Here is a tiny trained network, its code and every weight. The questions are about switching its units off for an input and a class, where a switched-off unit gives its printed mean instead of its output.

import numpy as np


def w(rows, s, z=0):
    codes = np.array(rows[::2]) - 128.0
    scale = np.full(codes.shape[1], s)
    scale[-1] = z or s
    return codes * scale


def f(y):
    return y / 2 * (1 + np.tanh(0.7978845608 * (y + 0.044715 * y**3)))


def log_softmax(a):
    a = a - a.max(-1, keepdims=True)
    return a - np.log(np.exp(a).sum(-1, keepdims=True))


def net(x, mask):
    res = np.array(x, float).reshape(1, 8) / 4 @ E
    y = f(res @ A[0][:, :-1].T + A[0][:, -1])
    res = res + np.where(mask, y, B[0][:, -1]) @ B[0][:, :-1]
    return log_softmax(res[-1] @ U[:, :-1].T + U[:, -1])


A, B = {}, {}
E = w([
[143,43,196,106,68,139,71,129,51],'x0',
[127,130,128,129,85,132,142,131,138],'x1',
[34,145,95,126,144,225,83,59,125],'x2',
[184,231,142,40,117,111,83,62,122],'x3',
[131,133,128,131,115,132,130,135,127],'x4',
[158,137,172,136,140,155,139,128,151],'x5',
[112,121,106,119,95,116,136,126,126],'x6',
[46,180,248,121,144,86,162,151,91],'x7',
],0.012)
A[0] = w([
[200,96,134,158,127,4,140,159,163,116],'N0',
[159,194,133,54,114,107,100,75,113,141],'N1',
[131,43,177,81,105,151,77,142,79,95],'N2',
[110,141,131,162,122,145,115,78,124,110],'N3',
[87,92,158,182,132,113,153,140,118,92],'N4',
[108,53,112,181,139,159,153,147,131,85],'N5',
[146,92,152,143,101,127,76,111,110,87],'N6',
[48,158,207,121,124,102,143,140,112,128],'N7',
[146,134,90,151,141,120,157,93,164,64],'N8',
[100,178,81,128,170,110,179,148,197,75],'N9',
[101,168,129,151,139,112,133,143,170,42],'N10',
[214,53,51,133,116,184,93,113,167,3],'N11',
[93,89,116,182,149,145,155,176,150,86],'N12',
[43,133,112,130,127,234,87,97,153,88],'N13',
],0.015,0.0024)
B[0] = w([
[185,83,96,26,201,228,225,170,56,239],'N0',
[151,106,120,66,85,120,38,128,247,221],'N1',
[136,209,90,235,68,187,158,49,97,216],'N2',
[157,121,153,94,112,148,176,177,101,155],'N3',
[142,118,149,109,150,103,49,128,193,192],'N4',
[134,147,117,52,70,140,66,112,205,216],'N5',
[106,184,82,173,91,161,159,82,139,173],'N6',
[53,80,150,170,188,16,123,180,113,212],'N7',
[97,163,147,173,105,118,128,92,108,176],'N8',
[116,165,110,239,38,180,120,62,95,222],'N9',
[99,132,141,182,112,139,112,92,87,166],'N10',
[25,103,213,178,194,5,101,179,118,249],'N11',
[188,170,136,74,96,109,76,89,184,213],'N12',
[224,77,97,37,193,178,239,189,61,231],'N13',
],0.012,0.02)
U = w([
[201,69,128,36,136,215,221,205,35,153],'0',
[179,127,150,28,51,139,6,118,254,188],'1',
[31,78,214,186,145,31,119,210,71,160],'2',
[128,191,119,248,40,217,151,47,59,4],'3',
],0.0076,0.0017)

Each question gives the input, the list of numbers given to net, and the class t.
The units are the neurons (one row each of A and B). Each row of codes is followed by its name. A weight is (code - 128) times the scale printed after its matrix; where a second scale follows, it is the last column's (A, B and U).
mask holds one flag per neuron, in row order. A switched-off neuron (its flag False) gives its mean, the last column of its row in B, instead of its output. The means were averaged over made-up inputs and are rounded, as every weight is.
A unit's drop is (log p(t) with every unit on - log p(t) with that unit switched off) / (log p(t) with every unit on - log p(t) with every unit switched off).
The circuit of an input: a set's keep is (log p(t) with only the set's units on - log p(t) with every unit switched off) / (log p(t) with every unit on - log p(t) with every unit switched off). Starting from the 12 units with the biggest drops (on a tie, the unit counted first), units are removed one at a time, each time the one whose removal leaves the highest keep (on an exact tie, the one counted first), for as long as the keep stays at least 0.8.
circuit, biggest first: the units of the circuit, biggest drop first
most important unit: the unit with the biggest drop
top k neurons: the k neurons with the biggest drops, biggest first
drop of u: that unit's drop, to one decimal
input [2,-7,2,-3,3,-8,4,3], class 1: top 3 neurons	N11, N0, N4
input [-5,5,-4,4,2,-7,-2,1], class 3: most important unit	N13
input [-6,3,-1,7,-8,3,-8,-8], class 2: top 4 neurons	N11, N5, N12, N8
input [5,0,-4,-6,5,0,-7,-1], class 1: top 4 neurons	N5, N13, N9, N4
input [6,-3,-4,-3,2,1,-1,-7], class 2: top 2 neurons	N11, N9
input [7,3,7,-8,-6,7,5,3], class 1: top 2 neurons	N5, N4
input [2,-4,8,-8,3,-4,7,-1], class 0: top 2 neurons	N13, N1
input [-1,3,-5,-6,-7,-7,0,-4], class 1: top 2 neurons	N13, N5
input [-6,-1,-6,2,-7,8,8,4], class 0: top 3 neurons	N0, N2, N11
input [-1,0,2,-8,-3,0,-4,-7], class 1: top 3 neurons	N5, N12, N7
input [3,0,5,5,4,-6,-8,-4], class 0: top 3 neurons	N13, N5, N12
input [-3,-7,5,5,1,-4,6,6], class 2: top 3 neurons	N7, N0, N5
input [4,-3,-5,-4,0,0,-6,-8], class 2: top 2 neurons	N11, N13
input [-6,-2,4,-8,8,6,7,3], class 1: circuit, biggest first	N12
input [-8,-8,-7,1,-5,2,8,7], class 3: drop of N10	0.7
input [-7,6,-1,3,6,-2,5,-3], class 3: drop of N5	0.0
input [5,-4,4,-6,7,4,-6,-7], class 2: drop of N0	0.1
